Below are the code and all the weights of a small trained network. Each question names an input and a class and asks about switching units off, where a switched-off unit gives its printed mean instead of its output.

import numpy as np


def w(rows, s, z=0):
    codes = np.array(rows[::2]) - 128.0
    scale = np.full(codes.shape[1], s)
    scale[-1] = z or s
    return codes * scale


def f(y):
    return np.maximum(y, 0)


def log_softmax(a):
    a = a - a.max(-1, keepdims=True)
    return a - np.log(np.exp(a).sum(-1, keepdims=True))


def net(x, mask):
    res = np.array(x, float).reshape(1, 8) / 4 @ E
    y = f(res @ A[0][:, :-1].T + A[0][:, -1])
    res = res + np.where(mask, y, B[0][:, -1]) @ B[0][:, :-1]
    return log_softmax(res[-1] @ U[:, :-1].T + U[:, -1])


A, B = {}, {}
E = w([
[130,127,127],'x0',
[131,125,120],'x1',
[199,2,184],'x2',
[133,120,105],'x3',
[125,130,135],'x4',
[127,127,127],'x5',
[135,117,101],'x6',
[10,53,132],'x7',
],0.0095)
A[0] = w([
[170,50,164,156],'n1',
[92,138,54,149],'n2',
[79,200,92,149],'n3',
[8,76,112,30],'n4',
[46,211,57,132],'n5',
[80,163,65,157],'n6',
[51,96,123,65],'n7',
[233,224,132,8],'n8',
[65,112,146,95],'n9',
[95,189,92,137],'n10',
[99,128,167,140],'n11',
[163,83,87,124],'n12',
[17,74,103,37],'n13',
[156,57,164,159],'n14',
],0.012,0.0016)
B[0] = w([
[44,54,152,208],'n1',
[123,115,146,177],'n2',
[72,18,205,213],'n3',
[165,228,74,210],'n4',
[45,36,165,244],'n5',
[75,104,171,195],'n6',
[185,176,70,180],'n7',
[213,209,68,234],'n8',
[166,131,88,169],'n9',
[102,57,134,198],'n10',
[134,155,74,148],'n11',
[114,101,142,160],'n12',
[237,253,92,206],'n13',
[93,29,155,198],'n14',
],0.0068,0.011)
U = w([
[92,70,226,4],'0',
[241,254,70,252],'1',
],0.0085,0.00038)

Each question gives the input, the list of numbers given to net, and the class t.
The units are the neurons (one row each of A and B). Each row of codes is followed by its name. A weight is (code - 128) times the scale printed after its matrix; where a second scale follows, it is the last column's (A, B and U).
mask holds one flag per neuron, in row order. A switched-off neuron (its flag False) gives its mean, the last column of its row in B, instead of its output. The means were averaged over made-up inputs and are rounded, as every weight is.
A unit's drop is (log p(t) with every unit on - log p(t) with that unit switched off) / (log p(t) with every unit on - log p(t) with every unit switched off).
The circuit of an input: a set's keep is (log p(t) with only the set's units on - log p(t) with every unit switched off) / (log p(t) with every unit on - log p(t) with every unit switched off). Starting from the 12 units with the biggest drops (on a tie, the unit counted first), units are removed one at a time, each time the one whose removal leaves the highest keep (on an exact tie, the one counted first), for as long as the keep stays at least 0.8.
units of the circuit, in order: the units of the circuit, biggest drop first
k most important neurons: the k neurons with the biggest drops, biggest first
drop of u: that unit's drop, to one decimal
input [-5,-3,-6,8,7,-8,7,7], class 1: units of the circuit, in order : [n13]
input [1,-8,-4,8,7,-7,-6,-4], class 0: 3 most important neurons : [n13, n3, n4]
input [8,5,-2,2,-6,0,6,-2], class 0: 4 most important neurons : [n13, n4, n7, n9]
input [1,-8,-7,0,2,8,-5,-7], class 0: 2 most important neurons : [n3, n5]
input [4,-3,-3,7,6,0,-5,6], class 1: 2 most important neurons : [n13, n4]
input [-2,-4,-3,-4,-7,2,5,-2], class 0: 2 most important neurons : [n13, n4]
input [8,4,-7,-3,-4,-1,7,-6], class 0: drop of n5 : 0.3
input [-7,-1,1,-6,5,1,-8,-3], class 1: drop of n3 : 0.2
input [2,-3,-3,-6,-8,1,2,6], class 1: drop of n13 : 0.2
input [3,-1,-2,0,8,-8,-3,3], class 1: drop of n14 : 0.2
